Below is a small trained network, with its code and all its weights. Each question gives an input and a class and asks what happens when units are switched off, that is, made to give their printed mean instead of their output.

import numpy as np


def w(rows, s, z=0):
    codes = np.array(rows[::2]) - 128.0
    scale = np.full(codes.shape[1], s)
    scale[-1] = z or s
    return codes * scale


def f(y):
    return y / 2 * (1 + np.tanh(0.7978845608 * (y + 0.044715 * y**3)))


def log_softmax(a):
    a = a - a.max(-1, keepdims=True)
    return a - np.log(np.exp(a).sum(-1, keepdims=True))


def net(x, mask):
    res = np.array(x, float).reshape(1, 7) / 4 @ E
    y = f(res @ A[0][:, :-1].T + A[0][:, -1])
    res = res + np.where(mask, y, B[0][:, -1]) @ B[0][:, :-1]
    return log_softmax(res[-1] @ U[:, :-1].T + U[:, -1])


A, B = {}, {}
E = w([
[130,127,129],'x0',
[164,229,85],'x1',
[129,129,127],'x2',
[254,97,158],'x3',
[128,127,127],'x4',
[134,70,9],'x5',
[126,128,129],'x6',
],0.0086)
A[0] = w([
[156,116,39,198],'n1',
[122,94,177,240],'n2',
[95,167,119,128],'n3',
[121,151,128,155],'n4',
[65,189,94,142],'n5',
[125,80,57,194],'n6',
[104,156,122,75],'n7',
[154,171,134,253],'n8',
[7,85,142,146],'n9',
[133,62,123,98],'n10',
[108,127,114,163],'n11',
],0.02,0.0044)
B[0] = w([
[127,167,5,210],'n1',
[171,71,196,201],'n2',
[66,109,128,160],'n3',
[100,132,141,141],'n4',
[23,83,123,199],'n5',
[137,111,21,213],'n6',
[128,93,128,140],'n7',
[106,166,203,183],'n8',
[165,240,133,247],'n9',
[179,77,91,176],'n10',
[117,128,116,147],'n11',
],0.03,0.013)
U = w([
[122,225,188,253],'0',
[142,210,93,169],'1',
[47,102,181,49],'2',
[72,115,87,27],'3',
[171,49,190,110],'4',
[147,10,90,96],'5',
],0.011,0.0039)

Each question gives the input, the list of numbers given to net, and the class t.
The units are the neurons (one row each of A and B). Each row of codes is followed by its name. A weight is (code - 128) times the scale printed after its matrix; where a second scale follows, it is the last column's (A, B and U).
mask holds one flag per neuron, in row order. A switched-off neuron (its flag False) gives its mean, the last column of its row in B, instead of its output. The means were averaged over made-up inputs and are rounded, as every weight is.
A unit's drop is (log p(t) with every unit on - log p(t) with that unit switched off) / (log p(t) with every unit on - log p(t) with every unit switched off).
The circuit of an input: a set's keep is (log p(t) with only the set's units on - log p(t) with every unit switched off) / (log p(t) with every unit on - log p(t) with every unit switched off). Starting from all 11 units, units are removed one at a time, each time the one whose removal leaves the highest keep (on an exact tie, the one counted first), for as long as the keep stays at least 0.8.
circuit, biggest first: the units of the circuit, biggest drop first
most important unit: the unit with the biggest drop
top k neurons: the k neurons with the biggest drops, biggest first
drop of u: that unit's drop, to one decimal
input [-7,4,5,-5,7,4,-5], class 3: most important unit	n5
input [-6,2,-4,-7,-1,0,2], class 2: circuit, biggest first	n5; n1
input [-8,-1,-1,1,-4,-7,-1], class 4: circuit, biggest first	n2; n1
input [-8,-8,-6,7,-4,1,7], class 5: top 3 neurons	n10; n9; n8
input [-3,1,7,-5,-3,0,6], class 2: circuit, biggest first	n5; n1
input [-5,2,-6,-8,-4,0,-1], class 2: top 4 neurons	n5; n1; n6; n3
input [4,8,-8,8,5,-1,-5], class 0: top 2 neurons	n8; n6
input [7,5,-4,2,6,-1,-8], class 0: top 2 neurons	n6; n8
input [7,4,2,0,8,8,-4], class 3: circuit, biggest first	n9; n1
input [7,4,0,0,-4,5,-2], class 3: top 2 neurons	n9; n6
input [1,2,2,7,-5,-7,-3], class 0: top 2 neurons	n8; n10
input [-8,1,4,8,8,-1,8], class 0: top 2 neurons	n8; n10
input [0,0,-3,8,2,-6,0], class 4: top 2 neurons	n9; n2
input [-4,3,-5,-7,1,-2,-8], class 2: most important unit	n5
input [-2,-2,8,7,-6,7,6], class 5: top 2 neurons	n9; n10
input [7,-4,-4,-1,3,-8,-6], class 0: top 2 neurons	n9; n10
input [5,-1,-5,6,-3,-8,5], class 4: top 2 neurons	n9; n2
input [-4,0,-6,2,-6,2,3], class 5: top 2 neurons	n9; n8
input [4,5,-4,-7,-1,8,-4], class 3: drop of n5	1.2
input [-1,1,5,4,-5,-1,-7], class 0: drop of n6	0.2
input [-8,4,2,-7,-5,3,4], class 3: drop of n5	1.4
input [-6,3,6,-8,6,-2,5], class 2: top neuron	n5
